Here is a tiny trained network, its code and every weight. The questions are about switching its units off for an input and a class, where a switched-off unit gives its printed mean instead of its output.

import numpy as np


def w(rows, s, z=0):
    codes = np.array(rows[::2]) - 128.0
    scale = np.full(codes.shape[1], s)
    scale[-1] = z or s
    return codes * scale


def norm(h):
    return h / np.sqrt((h * h).mean(-1, keepdims=True) + 1e-5)


def f(y):
    return y / 2 * (1 + np.tanh(0.7978845608 * (y + 0.044715 * y**3)))


def log_softmax(a):
    a = a - a.max(-1, keepdims=True)
    return a - np.log(np.exp(a).sum(-1, keepdims=True))


def net(x, mask):
    res = np.array(x, float).reshape(1, 2) / 4 @ E
    u = 0
    for l in range(4):
        y = f(norm(res) @ A[l][:, :-1].T + A[l][:, -1])
        res = res + np.where(mask[u : u + 5], y, B[l][:, -1]) @ B[l][:, :-1]
        u += 5
    return log_softmax(norm(res)[-1] @ U[:, :-1].T + U[:, -1])


A, B = {}, {}
E = w([
[94,67,150,72,18,61,212],'x0',
[2,168,30,27,129,185,32],'x1',
],0.0052)
A[0] = w([
[254,175,149,211,116,135,138,252],'L0N0',
[215,95,134,205,121,120,198,73],'L0N1',
[135,207,91,161,119,188,36,201],'L0N2',
[157,168,105,144,167,185,76,119],'L0N3',
[90,107,206,93,73,165,142,82],'L0N4',
],0.0065,0.0032)
B[0] = w([
[45,27,105,253,225,89,205,254],'L0N0',
[104,125,52,114,179,137,217,207],'L0N1',
[92,167,137,215,164,100,39,225],'L0N2',
[71,81,99,185,186,146,112,189],'L0N3',
[21,185,3,80,157,119,131,143],'L0N4',
],0.0051,0.0071)
A[1] = w([
[17,65,198,137,159,71,125,121],'L1N0',
[120,128,145,169,187,147,76,104],'L1N1',
[95,108,199,84,76,84,192,253],'L1N2',
[49,144,117,1,118,110,181,204],'L1N3',
[70,90,126,163,92,121,152,116],'L1N4',
],0.0082,0.0032)
B[1] = w([
[111,109,130,130,77,173,93,232],'L1N0',
[149,121,120,92,128,248,52,215],'L1N1',
[152,255,27,127,85,123,84,223],'L1N2',
[202,174,198,119,43,117,118,254],'L1N3',
[106,101,133,124,94,116,49,185],'L1N4',
],0.008,0.0062)
A[2] = w([
[134,186,89,178,172,166,140,174],'L2N0',
[96,205,77,81,117,159,73,252],'L2N1',
[200,50,181,126,153,118,182,185],'L2N2',
[188,114,75,154,217,86,193,238],'L2N3',
[181,31,160,117,120,69,254,221],'L2N4',
],0.0087,0.0025)
B[2] = w([
[113,99,174,97,131,137,130,194],'L2N0',
[218,84,189,46,178,127,119,254],'L2N1',
[84,225,127,130,207,129,160,149],'L2N2',
[50,131,59,141,120,37,212,203],'L2N3',
[56,212,74,153,74,2,110,189],'L2N4',
],0.0081,0.0075)
A[3] = w([
[114,188,97,71,49,156,119,123],'L3N0',
[120,200,48,107,109,149,84,69],'L3N1',
[184,153,221,54,29,54,150,150],'L3N2',
[65,84,182,187,109,142,69,3],'L3N3',
[147,215,139,2,122,134,64,239],'L3N4',
],0.0076,0.0032)
B[3] = w([
[173,111,74,34,30,199,237,173],'L3N0',
[170,83,242,210,165,156,82,140],'L3N1',
[179,202,71,117,69,3,214,224],'L3N2',
[202,68,126,221,117,178,113,139],'L3N3',
[198,164,232,86,146,172,226,254],'L3N4',
],0.0061,0.0088)
U = w([
[201,93,195,52,206,205,78,239],'0',
[114,3,89,220,167,188,80,2],'1',
[80,159,54,150,71,23,202,184],'2',
[71,101,115,135,228,105,236,1],'3',
[217,183,172,28,48,76,219,233],'4',
],0.0064,0.0033)

Each question gives the input, the list of numbers given to net, and the class t.
The units are the neurons (one row each of A and B). Each row of codes is followed by its name. A weight is (code - 128) times the scale printed after its matrix; where a second scale follows, it is the last column's (A, B and U).
mask holds one flag per neuron, layer by layer. A switched-off neuron (its flag False) gives its mean, the last column of its row in B, instead of its output. The means were averaged over made-up inputs and are rounded, as every weight is.
A unit's drop is (log p(t) with every unit on - log p(t) with that unit switched off) / (log p(t) with every unit on - log p(t) with every unit switched off).
unit that matters most: the unit with the biggest drop
top k neurons: the k neurons with the biggest drops, biggest first
top k neurons in layer l: the k neurons of layer l with the biggest drops, biggest first
drop of u: that unit's drop, to one decimal
input [0,7], class 0: unit that matters most	L0N2
input [-5,-7], class 2: top 2 neurons	[L2N4, L2N3]
input [-3,1], class 0: top 3 neurons	[L1N1, L0N0, L2N3]
input [-5,2], class 0: top 2 neurons	[L0N0, L1N1]
input [1,-1], class 2: top 2 neurons	[L1N1, L0N1]
input [-8,-5], class 3: top 2 neurons in layer 0	[L0N1, L0N0]
input [-4,7], class 0: drop of L0N0	0.1
input [-2,7], class 0: drop of L3N1	0.0
input [-2,-8], class 2: drop of L2N4	0.2
input [-7,1], class 1: top 2 neurons in layer 0	[L0N3, L0N2]
input [5,-5], class 2: top 2 neurons in layer 1	[L1N1, L1N3]
input [-6,0], class 1: top 2 neurons in layer 1	[L1N2, L1N3]
